Below are the code and all the weights of a small trained network. Each question names an input and a class and asks about switching units off, where a switched-off unit gives its printed mean instead of its output.

import numpy as np


def w(rows, s, z=0):
    codes = np.array(rows[::2]) - 128.0
    scale = np.full(codes.shape[1], s)
    scale[-1] = z or s
    return codes * scale


def norm(h):
    return h / np.sqrt((h * h).mean(-1, keepdims=True) + 1e-5)


def f(y):
    return y / 2 * (1 + np.tanh(0.7978845608 * (y + 0.044715 * y**3)))


def log_softmax(a):
    a = a - a.max(-1, keepdims=True)
    return a - np.log(np.exp(a).sum(-1, keepdims=True))


def net(x, mask):
    res = np.array(x, float).reshape(1, 7) / 4 @ E
    u = 0
    for l in range(3):
        y = f(norm(res) @ A[l][:, :-1].T + A[l][:, -1])
        res = res + np.where(mask[u : u + 5], y, B[l][:, -1]) @ B[l][:, :-1]
        u += 5
    return log_softmax(norm(res)[-1] @ U[:, :-1].T + U[:, -1])


A, B = {}, {}
E = w([
[77,23,83],'x0',
[101,186,73],'x1',
[98,144,192],'x2',
[68,213,221],'x3',
[131,166,123],'x4',
[203,139,181],'x5',
[251,142,111],'x6',
],0.0019)
A[0] = w([
[94,167,153,54],'0.n1',
[39,78,93,248],'0.n2',
[36,127,115,77],'0.n3',
[105,116,179,162],'0.n4',
[254,155,154,241],'0.n5',
],0.0048,0.0014)
B[0] = w([
[73,105,155,125],'0.n1',
[195,216,181,239],'0.n2',
[132,142,188,157],'0.n3',
[175,191,4,163],'0.n4',
[121,235,217,253],'0.n5',
],0.0035,0.0018)
A[1] = w([
[86,107,214,250],'1.n1',
[1,152,106,100],'1.n2',
[74,78,143,211],'1.n3',
[129,87,41,127],'1.n4',
[163,200,163,250],'1.n5',
],0.0059,0.0011)
B[1] = w([
[185,127,9,202],'1.n1',
[247,246,222,182],'1.n2',
[148,180,55,139],'1.n3',
[78,139,90,135],'1.n4',
[159,252,141,252],'1.n5',
],0.0039,0.0029)
A[2] = w([
[62,43,52,185],'2.n1',
[247,158,122,194],'2.n2',
[143,147,148,5],'2.n3',
[253,76,100,244],'2.n4',
[20,3,54,171],'2.n5',
],0.0034,0.0022)
B[2] = w([
[101,173,114,131],'2.n1',
[3,153,158,253],'2.n2',
[160,107,101,96],'2.n3',
[48,124,167,221],'2.n4',
[136,177,96,134],'2.n5',
],0.005,0.0024)
U = w([
[83,69,9,155],'0',
[146,241,209,210],'1',
[122,14,185,63],'2',
[254,39,123,3],'3',
],0.0093,0.0058)

Each question gives the input, the list of numbers given to net, and the class t.
The units are the neurons (one row each of A and B). Each row of codes is followed by its name. A weight is (code - 128) times the scale printed after its matrix; where a second scale follows, it is the last column's (A, B and U).
mask holds one flag per neuron, layer by layer. A switched-off neuron (its flag False) gives its mean, the last column of its row in B, instead of its output. The means were averaged over made-up inputs and are rounded, as every weight is.
A unit's drop is (log p(t) with every unit on - log p(t) with that unit switched off) / (log p(t) with every unit on - log p(t) with every unit switched off).
unit that matters most: the unit with the biggest drop
k most important neurons: the k neurons with the biggest drops, biggest first
k most important neurons of layer l: the k neurons of layer l with the biggest drops, biggest first
drop of u: that unit's drop, to one decimal
input [8,-7,6,6,-3,2,4], class 0: unit that matters most -> 1.n1
input [8,-2,-1,-2,7,0,7], class 0: 3 most important neurons -> (1.n2; 1.n5; 1.n4)
input [4,-7,1,0,-6,8,2], class 2: 2 most important neurons of layer 0 -> (0.n2; 0.n3)
input [2,5,-6,0,1,-2,3], class 0: 3 most important neurons of layer 1 -> (1.n2; 1.n5; 1.n4)
input [8,1,4,-5,-8,6,-1], class 0: 2 most important neurons of layer 2 -> (2.n5; 2.n1)
input [0,-8,-5,2,-2,6,-4], class 0: 3 most important neurons -> (1.n2; 0.n2; 1.n1)
input [8,3,-1,-6,-7,8,4], class 0: 4 most important neurons -> (1.n2; 1.n4; 2.n5; 2.n1)
input [7,0,5,-4,-4,8,0], class 0: 2 most important neurons of layer 2 -> (2.n5; 2.n1)
input [7,0,3,-4,0,7,7], class 2: 2 most important neurons of layer 1 -> (1.n2; 1.n5)
input [4,-6,3,-6,5,5,4], class 2: drop of 1.n2 -> 0.3
